Below are the code and all the weights of a small trained network. Each question names an input and a target symbol and asks about switching units off, where a switched-off unit gives its printed mean instead of its output.

import numpy as np


def w(rows, s, z=0):
    codes = np.array(rows[::2]) - 128.0
    scale = np.full(codes.shape[1], s)
    scale[-1] = z or s
    return codes * scale


def f(y):
    return np.maximum(y, 0)


def softmax(a):
    e = np.exp(a - a.max(-1, keepdims=True))
    return e / e.sum(-1, keepdims=True)


def log_softmax(a):
    a = a - a.max(-1, keepdims=True)
    return a - np.log(np.exp(a).sum(-1, keepdims=True))


def net(x, mask):
    ids = ['αγδζηθλξπψ'.index(c) for c in x.split()]
    T = len(ids)
    res = E[ids] + P[:T]
    u = 0
    for l in range(2):
        r = res
        for j in range(3):
            rows = slice(2 * j, 2 * j + 2)
            q, k, v = (r @ M[l][rows].T for M in (Q, K, V))
            z = softmax(np.where(np.tri(T) > 0, q @ k.T / 2**0.5, -1e9)) @ v
            o = O[l][rows]
            res = res + np.where(mask[u + j], z, o[:, -1]) @ o[:, :-1]
        u += 3
        y = f(res @ A[l][:, :-1].T + A[l][:, -1])
        res = res + np.where(mask[u : u + 8], y, B[l][:, -1]) @ B[l][:, :-1]
        u += 8
    return log_softmax(res[-1] @ U[:, :-1].T + U[:, -1])


Q, K, V, O, A, B = {}, {}, {}, {}, {}, {}
E = w([
[187,75,164,70,165,208,145,27,131,115,160,169],'α',
[128,172,100,142,213,79,91,177,106,129,190,33],'γ',
[109,148,166,159,65,94,151,142,122,101,80,224],'δ',
[104,98,32,129,136,130,87,138,113,107,114,138],'ζ',
[100,46,142,81,133,137,160,93,62,118,21,75],'η',
[172,132,13,146,119,90,96,135,92,134,101,89],'θ',
[136,43,153,120,136,148,145,177,252,3,118,147],'λ',
[132,45,83,110,141,165,195,145,122,163,98,166],'ξ',
[143,98,164,234,112,117,47,155,179,52,98,72],'π',
[63,215,127,82,90,134,92,162,236,168,186,115],'ψ',
],0.02)
P = w([
[225,138,136,75,129,97,104,127,198,158,99,136],'0',
[141,125,98,131,87,97,151,102,193,139,156,115],'1',
[197,155,137,73,145,152,71,162,171,187,99,130],'2',
[130,102,80,128,43,103,173,100,159,83,185,123],'3',
[216,123,154,99,162,144,3,182,187,239,127,130],'4',
[80,134,120,123,34,191,180,144,49,98,150,60],'5',
[64,47,84,246,139,34,175,54,163,185,171,97],'6',
[154,123,120,139,80,162,99,116,155,152,145,89],'7',
[85,116,105,189,38,129,190,114,105,74,218,89],'8',
],0.011)
Q[0] = w([
[96,179,145,158,204,118,153,68,79,124,167,107],'L0H1',
[132,143,117,86,44,187,182,168,84,8,181,59],'L0H1',
[145,150,111,124,58,225,159,87,105,158,137,124],'L0H2',
[112,160,122,144,93,154,161,149,84,52,166,103],'L0H2',
[173,131,134,84,180,123,115,124,155,146,116,141],'L0H3',
[157,125,127,96,135,109,144,179,121,69,117,97],'L0H3',
],0.011)
K[0] = w([
[126,118,36,98,168,3,80,66,152,138,190,152],'L0H1',
[39,129,94,209,110,82,254,9,141,80,197,74],'L0H1',
[112,101,79,144,77,172,191,82,31,84,178,130],'L0H2',
[45,103,114,220,97,63,189,38,179,116,211,74],'L0H2',
[219,163,147,43,223,178,55,169,132,124,92,189],'L0H3',
[96,97,176,104,106,68,175,161,158,86,185,90],'L0H3',
],0.0083)
V[0] = w([
[149,136,71,52,108,99,55,75,102,213,174,71],'L0H1',
[184,118,158,176,145,152,78,12,66,39,186,89],'L0H1',
[3,114,91,103,184,75,31,89,99,90,98,241],'L0H2',
[148,28,66,90,152,163,111,68,129,221,78,177],'L0H2',
[159,76,125,125,59,179,111,172,118,79,191,82],'L0H3',
[147,111,27,235,42,109,124,52,118,123,75,126],'L0H3',
],0.0055)
O[0] = w([
[99,160,126,83,96,255,86,176,74,63,36,106,157],'L0H1',
[89,111,84,57,200,157,78,157,151,139,26,156,104],'L0H1',
[132,53,135,52,42,95,95,118,167,166,125,76,2],'L0H2',
[105,104,115,98,134,157,237,142,115,89,119,117,137],'L0H2',
[131,143,157,156,174,107,148,96,153,144,125,115,254],'L0H3',
[230,228,174,31,109,184,115,167,125,166,103,122,175],'L0H3',
],0.0084,0.0035)
A[0] = w([
[137,122,75,129,162,127,104,190,127,94,100,60,142],'L0N1',
[157,201,128,87,45,131,113,182,144,149,65,203,19],'L0N2',
[82,157,23,39,149,2,59,105,134,225,139,80,55],'L0N3',
[125,118,152,130,92,119,58,102,122,151,105,31,255],'L0N4',
[177,98,118,123,115,145,193,122,163,58,166,146,93],'L0N5',
[83,207,95,214,96,139,39,137,153,82,61,123,188],'L0N6',
[133,90,50,89,122,188,201,45,127,184,202,239,233],'L0N7',
[171,72,38,170,80,179,139,171,99,217,101,141,115],'L0N8',
],0.0072,0.0021)
B[0] = w([
[137,107,198,96,139,145,207,215,132,86,95,90,220],'L0N1',
[143,110,176,48,181,235,118,122,122,139,76,120,160],'L0N2',
[128,111,195,68,146,107,77,185,44,204,145,170,187],'L0N3',
[153,25,152,67,33,125,133,70,105,91,255,115,206],'L0N4',
[42,152,126,84,175,134,138,142,139,211,33,136,198],'L0N5',
[132,64,141,135,101,91,74,90,201,11,140,162,245],'L0N6',
[191,161,158,216,124,143,48,141,120,175,140,93,211],'L0N7',
[110,203,49,152,52,82,123,118,193,85,78,166,178],'L0N8',
],0.0076,0.011)
Q[1] = w([
[145,132,39,132,25,148,211,46,50,184,185,102],'L1H1',
[176,106,173,168,145,132,163,98,196,163,69,156],'L1H1',
[200,29,236,187,79,127,150,121,118,123,127,114],'L1H2',
[58,167,102,255,47,125,161,165,101,150,122,115],'L1H2',
[113,111,15,57,57,205,121,152,127,135,179,151],'L1H3',
[119,153,120,174,113,163,226,171,143,173,131,91],'L1H3',
],0.0067)
K[1] = w([
[80,120,71,111,66,115,152,126,144,177,140,112],'L1H1',
[151,133,102,172,155,127,103,110,158,130,35,191],'L1H1',
[82,155,206,122,105,58,145,201,117,70,163,149],'L1H2',
[171,150,72,199,119,98,137,183,147,164,65,87],'L1H2',
[127,101,102,150,90,183,129,81,56,109,104,21],'L1H3',
[74,158,110,168,156,172,164,128,159,219,1,128],'L1H3',
],0.007)
V[1] = w([
[216,150,127,129,181,102,184,143,51,117,198,146],'L1H1',
[186,49,185,182,143,107,198,164,71,114,81,88],'L1H1',
[147,115,188,153,145,211,106,125,108,159,175,139],'L1H2',
[171,106,123,188,114,146,117,151,73,140,124,209],'L1H2',
[94,91,166,162,108,115,205,1,86,89,89,51],'L1H3',
[127,141,188,183,138,135,118,164,144,134,140,121],'L1H3',
],0.0062)
O[1] = w([
[113,172,47,52,175,127,78,74,119,129,161,150,43],'L1H1',
[1,164,124,88,89,190,112,175,88,116,127,96,254],'L1H1',
[132,111,134,64,182,145,167,151,203,98,104,194,173],'L1H2',
[179,176,130,146,52,80,180,114,186,100,179,131,61],'L1H2',
[158,219,169,47,124,90,118,118,153,125,86,81,68],'L1H3',
[56,115,174,124,42,179,172,143,129,73,204,188,237],'L1H3',
],0.0085,0.0055)
A[1] = w([
[171,93,13,101,62,167,162,128,170,243,198,77,155],'L1N1',
[189,155,3,201,130,108,191,226,147,194,205,96,171],'L1N2',
[133,113,135,205,76,106,98,119,42,157,180,51,166],'L1N3',
[165,168,170,101,167,39,63,13,103,186,199,201,57],'L1N4',
[114,150,144,140,152,130,145,97,81,73,97,187,53],'L1N5',
[105,74,229,71,95,125,171,93,131,204,96,142,204],'L1N6',
[190,129,31,95,103,82,56,124,79,56,67,212,4],'L1N7',
[133,151,63,65,144,181,213,171,193,20,149,104,167],'L1N8',
],0.005,0.0031)
B[1] = w([
[159,124,90,103,123,150,145,125,101,140,164,101,185],'L1N1',
[110,167,126,116,130,104,156,113,110,99,173,111,207],'L1N2',
[158,126,185,98,190,148,110,141,139,134,118,134,185],'L1N3',
[172,137,159,107,159,136,128,95,91,136,179,135,144],'L1N4',
[108,39,134,120,168,103,131,204,54,128,124,58,132],'L1N5',
[153,117,69,160,124,151,166,107,53,130,107,160,228],'L1N6',
[113,109,94,177,137,108,124,1,144,195,118,222,153],'L1N7',
[105,156,112,173,202,75,110,119,147,162,138,98,253],'L1N8',
],0.0093,0.0077)
U = w([
[68,104,141,142,184,103,181,133,156,158,109,144,144],'α',
[56,124,65,137,93,184,88,61,106,132,150,141,112],'γ',
[164,80,95,105,142,149,144,117,88,142,171,124,6],'δ',
[140,13,79,52,104,165,196,98,104,145,125,59,127],'ζ',
[123,153,155,158,128,119,74,149,113,202,104,77,132],'η',
[162,137,106,181,210,246,86,82,116,145,129,92,112],'θ',
[137,126,135,165,206,106,98,189,28,127,183,104,157],'λ',
[162,163,66,196,121,180,164,180,111,114,170,59,146],'ξ',
[126,163,170,123,97,126,122,197,44,130,99,253,170],'π',
[180,81,123,147,124,156,136,68,134,74,148,87,154],'ψ',
],0.0064,0.0021)

Each question gives the input, a string of symbols that net reads in full, and the target symbol t.
The units are the heads (2 rows each of Q, K, V and O) and the neurons (one row each of A and B). Each row of codes is followed by its name. A weight is (code - 128) times the scale printed after its matrix; where a second scale follows, it is the last column's (O, A, B and U).
mask holds one flag per unit, layer by layer, with each layer's heads first. A switched-off unit (its flag False) gives its mean, the last column of its rows in O or B, instead of its output. The means were averaged over made-up inputs and are rounded, as every weight is.
A unit's drop is (log p(t) with every unit on - log p(t) with that unit switched off) / (log p(t) with every unit on - log p(t) with every unit switched off).
The circuit of an input: a set's keep is (log p(t) with only the set's units on - log p(t) with every unit switched off) / (log p(t) with every unit on - log p(t) with every unit switched off). Starting from the 12 units with the biggest drops (on a tie, the unit counted first), units are removed one at a time, each time the one whose removal leaves the highest keep (on an exact tie, the one counted first), for as long as the keep stays at least 0.8.
units of the circuit, in order: the units of the circuit, biggest drop first
unit that matters most: the unit with the biggest drop
top k neurons: the k neurons with the biggest drops, biggest first
top k neurons in layer l: the k neurons of layer l with the biggest drops, biggest first
which heads matter: for each layer, one digit per head in row order, 1 if its drop is at least 0.15 and else 0, layers parted by /
input γ θ ξ π ζ, target ξ: unit that matters most : L0H2
input α θ γ π θ ζ θ δ ζ, target θ: units of the circuit, in order : [L0H3 L0N2 L1H3 L0H1]
input γ γ λ λ γ ζ, target λ: top 2 neurons in layer 0 : [L0N6 L0N3]
input γ γ π ζ λ θ, target ζ: units of the circuit, in order : [L0H2 L0N7]
input γ γ γ θ ψ, target γ: units of the circuit, in order : [L0N1 L0H3 L1H1]
input π ξ γ ζ ζ λ π θ, target λ: which heads matter : 100 / 000
input π λ π α, target θ: units of the circuit, in order : [L0N7 L0N4]
input ξ ψ π θ, target ψ: which heads matter : 100 / 100
input γ θ γ ψ, target θ: units of the circuit, in order : [L0N2 L0H3 L1H2 L1H3]
input η ψ α γ ψ, target α: units of the circuit, in order : [L0N7 L1H2]
input γ π α ξ θ, target α: top 2 neurons : [L0N8 L0N7]
input ψ λ λ ψ δ θ, target ψ: which heads matter : 000 / 100
input ξ λ θ ψ, target λ: top 2 neurons in layer 0 : [L0N3 L0N8]
input γ θ γ π γ ψ θ, target γ: units of the circuit, in order : [L0H1 L0N8 L1N7]
input π λ α ξ ζ θ θ, target ζ: units of the circuit, in order : [L0H2]
input γ η θ γ ψ γ ψ λ ψ, target ψ: which heads matter : 110 / 100
input ξ γ γ λ η η δ θ, target η: which heads matter : 011 / 001
input ξ α η π θ, target η: top 2 neurons : [L0N8 L1N8]
input ψ δ ξ α ξ ζ, target α: which heads matter : 100 / 010
input ζ θ ξ θ ψ, target ξ: top neuron : [L0N6]
input γ π γ θ, target π: which heads matter : 101 / 000
input ψ π γ ζ, target π: which heads matter : 101 / 000
input λ π δ γ ψ, target δ: which heads matter : 110 / 100
input η ξ ζ, target η: which heads matter : 010 / 001
input α α γ ξ ζ, target γ: top 2 neurons in layer 0 : [L0N8 L0N5]
input ζ λ π λ λ π γ γ ζ, target γ: top 2 neurons : [L1N7 L0N8]
